Below are the code and all the weights of a small trained network. Each question names an input and a target symbol and asks about switching units off, where a switched-off unit gives its printed mean instead of its output.

import numpy as np


def w(rows, s, z=0):
    codes = np.array(rows[::2]) - 128.0
    scale = np.full(codes.shape[1], s)
    scale[-1] = z or s
    return codes * scale


def norm(h):
    return h / np.sqrt((h * h).mean(-1, keepdims=True) + 1e-5)


def f(y):
    return y / 2 * (1 + np.tanh(0.7978845608 * (y + 0.044715 * y**3)))


def softmax(a):
    e = np.exp(a - a.max(-1, keepdims=True))
    return e / e.sum(-1, keepdims=True)


def log_softmax(a):
    a = a - a.max(-1, keepdims=True)
    return a - np.log(np.exp(a).sum(-1, keepdims=True))


def net(x, mask):
    ids = ['ΓΔΘΠΣΦΨαβεηλμτω'.index(c) for c in x.split()]
    T = len(ids)
    res = E[ids] + P[:T]
    u = 0
    for l in range(2):
        q, k, v = (norm(res) @ M[l].T for M in (Q, K, V))
        z = softmax(np.where(np.tri(T) > 0, q @ k.T / 2**0.5, -1e9)) @ v
        res = res + np.where(mask[u], z, O[l][:, -1]) @ O[l][:, :-1]
        u += 1
        y = f(norm(res) @ A[l][:, :-1].T + A[l][:, -1])
        res = res + np.where(mask[u : u + 16], y, B[l][:, -1]) @ B[l][:, :-1]
        u += 16
    return log_softmax(norm(res)[-1] @ U[:, :-1].T + U[:, -1])


Q, K, V, O, A, B = {}, {}, {}, {}, {}, {}
E = w([
[78,48,157,56,38],'Γ',
[219,206,71,125,85],'Δ',
[100,247,146,123,133],'Θ',
[163,147,147,113,113],'Π',
[176,218,91,146,113],'Σ',
[104,167,218,41,190],'Φ',
[114,122,111,194,215],'Ψ',
[165,162,152,115,118],'α',
[175,34,84,207,78],'β',
[172,85,106,112,121],'ε',
[88,200,196,112,60],'η',
[131,144,188,74,205],'λ',
[229,137,47,241,103],'μ',
[94,53,116,73,195],'τ',
[52,168,188,174,122],'ω',
],0.014)
P = w([
[143,225,58,174,2],'0',
[116,180,74,170,56],'1',
[104,156,95,164,75],'2',
[97,140,108,163,84],'3',
[96,119,128,164,96],'4',
[83,116,142,156,108],'5',
[79,123,152,153,115],'6',
[76,113,163,153,120],'7',
[69,112,165,149,129],'8',
[73,118,189,147,133],'9',
],0.0029)
Q[0] = w([
[139,15,143,184,255],'L0H0',
[235,50,161,176,126],'L0H0',
],0.0035)
K[0] = w([
[94,60,40,84,187],'L0H0',
[172,114,2,80,108],'L0H0',
],0.0081)
V[0] = w([
[207,65,113,143,53],'L0H0',
[74,42,3,110,124],'L0H0',
],0.0039)
O[0] = w([
[153,183,205,190,58,83],'L0H0',
[57,106,39,1,123,1],'L0H0',
],0.0063,0.0028)
A[0] = w([
[83,133,106,103,60,118],'L0N0',
[137,172,153,75,105,130],'L0N1',
[112,122,64,130,224,8],'L0N2',
[88,125,115,130,85,107],'L0N3',
[157,101,42,149,156,179],'L0N4',
[44,188,22,138,137,201],'L0N5',
[107,130,121,197,58,189],'L0N6',
[76,113,91,82,59,55],'L0N7',
[94,110,127,65,164,180],'L0N8',
[195,182,146,124,119,166],'L0N9',
[124,95,152,75,44,122],'L0N10',
[115,179,167,170,154,164],'L0N11',
[145,119,92,178,254,48],'L0N12',
[98,154,208,144,142,181],'L0N13',
[98,98,60,150,181,61],'L0N14',
[143,164,104,152,104,85],'L0N15',
],0.009,0.0016)
B[0] = w([
[147,94,199,177,164,136],'L0N0',
[206,100,177,142,33,168],'L0N1',
[147,168,209,137,175,137],'L0N2',
[81,99,164,192,140,131],'L0N3',
[129,149,124,99,1,153],'L0N4',
[98,121,210,202,156,166],'L0N5',
[54,96,118,54,225,219],'L0N6',
[156,141,199,125,156,129],'L0N7',
[157,138,160,162,141,149],'L0N8',
[176,105,76,121,108,228],'L0N9',
[152,156,162,213,189,151],'L0N10',
[99,92,95,150,169,249],'L0N11',
[131,165,228,122,104,164],'L0N12',
[67,65,120,126,141,253],'L0N13',
[164,209,154,154,110,127],'L0N14',
[167,104,127,63,126,165],'L0N15',
],0.0054,0.0049)
Q[1] = w([
[41,106,155,180,103],'L1H0',
[1,143,193,113,235],'L1H0',
],0.0072)
K[1] = w([
[71,103,154,125,110],'L1H0',
[38,184,254,98,220],'L1H0',
],0.0074)
V[1] = w([
[218,121,125,128,104],'L1H0',
[219,94,3,33,63],'L1H0',
],0.0032)
O[1] = w([
[1,100,163,76,125,136],'L1H0',
[116,92,130,68,204,6],'L1H0',
],0.0081,0.0017)
A[1] = w([
[167,175,121,97,1,67],'L1N0',
[62,205,31,158,147,169],'L1N1',
[181,173,134,180,157,103],'L1N2',
[137,175,202,198,93,118],'L1N3',
[121,143,70,190,196,182],'L1N4',
[69,33,184,63,62,208],'L1N5',
[23,79,153,130,196,137],'L1N6',
[85,198,177,142,78,123],'L1N7',
[125,197,187,86,78,138],'L1N8',
[161,189,166,138,84,181],'L1N9',
[123,123,55,215,130,86],'L1N10',
[168,158,27,162,105,84],'L1N11',
[34,119,46,182,68,119],'L1N12',
[241,187,159,197,104,152],'L1N13',
[128,200,161,183,138,115],'L1N14',
[198,180,48,103,138,4],'L1N15',
],0.008,0.0038)
B[1] = w([
[140,94,172,201,185,147],'L1N0',
[126,173,231,56,144,196],'L1N1',
[108,144,128,85,114,158],'L1N2',
[251,107,79,91,137,254],'L1N3',
[108,229,176,38,107,184],'L1N4',
[130,179,74,135,169,246],'L1N5',
[149,171,209,168,103,240],'L1N6',
[171,117,44,170,83,200],'L1N7',
[130,54,49,112,188,171],'L1N8',
[62,128,53,149,205,197],'L1N9',
[107,51,169,72,128,159],'L1N10',
[159,87,253,100,88,169],'L1N11',
[10,48,152,43,213,195],'L1N12',
[73,97,61,40,131,225],'L1N13',
[64,130,59,123,60,209],'L1N14',
[110,159,144,250,34,165],'L1N15',
],0.0042,0.0045)
U = w([
[173,49,175,231,102,80],'Γ',
[125,127,125,131,105,50],'Δ',
[47,134,210,161,157,253],'Θ',
[66,3,83,106,128,77],'Π',
[163,143,189,127,182,150],'Σ',
[58,182,58,55,92,139],'Φ',
[225,137,96,107,42,194],'Ψ',
[138,222,103,216,121,134],'α',
[122,117,120,130,111,50],'β',
[143,217,217,75,64,60],'ε',
[129,129,135,128,105,51],'η',
[119,125,130,124,109,60],'λ',
[174,102,70,67,201,215],'μ',
[117,58,189,44,53,150],'τ',
[110,86,20,201,101,168],'ω',
],0.016,0.004)

Each question gives the input, a string of symbols that net reads in full, and the target symbol t.
The units are the heads (2 rows each of Q, K, V and O) and the neurons (one row each of A and B). Each row of codes is followed by its name. A weight is (code - 128) times the scale printed after its matrix; where a second scale follows, it is the last column's (O, A, B and U).
mask holds one flag per unit, layer by layer, with each layer's heads first. A switched-off unit (its flag False) gives its mean, the last column of its rows in O or B, instead of its output. The means were averaged over made-up inputs and are rounded, as every weight is.
A unit's drop is (log p(t) with every unit on - log p(t) with that unit switched off) / (log p(t) with every unit on - log p(t) with every unit switched off).
k most important neurons: the k neurons with the biggest drops, biggest first
top k neurons in layer l: the k neurons of layer l with the biggest drops, biggest first
drop of u: that unit's drop, to one decimal
input Σ μ α η μ ω λ Δ Φ, target μ: 3 most important neurons	[L0N6 L1N8 L0N1]
input Θ ω Π Φ α Ψ μ Π, target Σ: top 3 neurons in layer 0	[L0N9 L0N4 L0N5]
input β λ Δ ω Φ Φ, target Σ: top 2 neurons in layer 1	[L1N13 L1N12]
input Φ Γ α τ, target μ: 4 most important neurons	[L0N13 L0N14 L0N11 L0N2]
input Θ β Φ Ψ β Γ Γ Θ Π, target μ: 2 most important neurons	[L0N9 L1N5]
input μ ε ω Δ ε ω Ψ α Δ Φ, target μ: 2 most important neurons	[L0N6 L0N1]
input Γ α α, target Σ: top 4 neurons in layer 1	[L1N13 L1N6 L1N3 L1N8]
input ω Θ λ, target μ: top 3 neurons in layer 0	[L0N6 L0N5 L0N12]
input Δ β ε, target μ: 3 most important neurons	[L0N5 L1N5 L0N4]
input τ Π μ λ λ Π Θ τ Σ τ, target Θ: 2 most important neurons	[L0N1 L1N3]
input Ψ λ λ ε Γ ω τ β λ ε, target Σ: 2 most important neurons	[L0N10 L0N9]
input Φ Θ λ Δ ω μ Θ Φ, target Σ: top 3 neurons in layer 0	[L0N13 L0N4 L0N6]
input Θ Ψ Φ τ, target μ: top 2 neurons in layer 1	[L1N8 L1N1]
input Δ μ Ψ τ Φ Φ ε, target μ: 2 most important neurons	[L1N5 L0N4]
input Δ η Σ Π, target μ: 2 most important neurons	[L0N9 L0N5]
input Δ Γ β τ Ψ Θ λ α, target μ: 2 most important neurons	[L0N9 L1N5]
input Ψ ω Θ, target Φ: top 2 neurons in layer 1	[L1N13 L1N1]
input Δ ε β Θ Δ ω τ η ε λ, target μ: 2 most important neurons	[L0N6 L0N5]
input Δ Π Π, target Σ: top 2 neurons in layer 0	[L0N4 L0N6]
input τ ω Δ Γ μ Γ, target Γ: most important neuron	[L0N10]
input Γ Δ Π ε ω α Δ λ ε, target Σ: 2 most important neurons	[L0N10 L1N6]
input β α μ η β β Δ Ψ, target α: most important neuron	[L0N12]
input Θ ω α, target μ: drop of L0N9	0.6
input ω ω Φ τ τ, target Σ: drop of L0N7	0.0
input ε ω μ Φ β, target Π: drop of L1N7	0.0
input η Φ Ψ μ, target τ: drop of L1H0	0.2
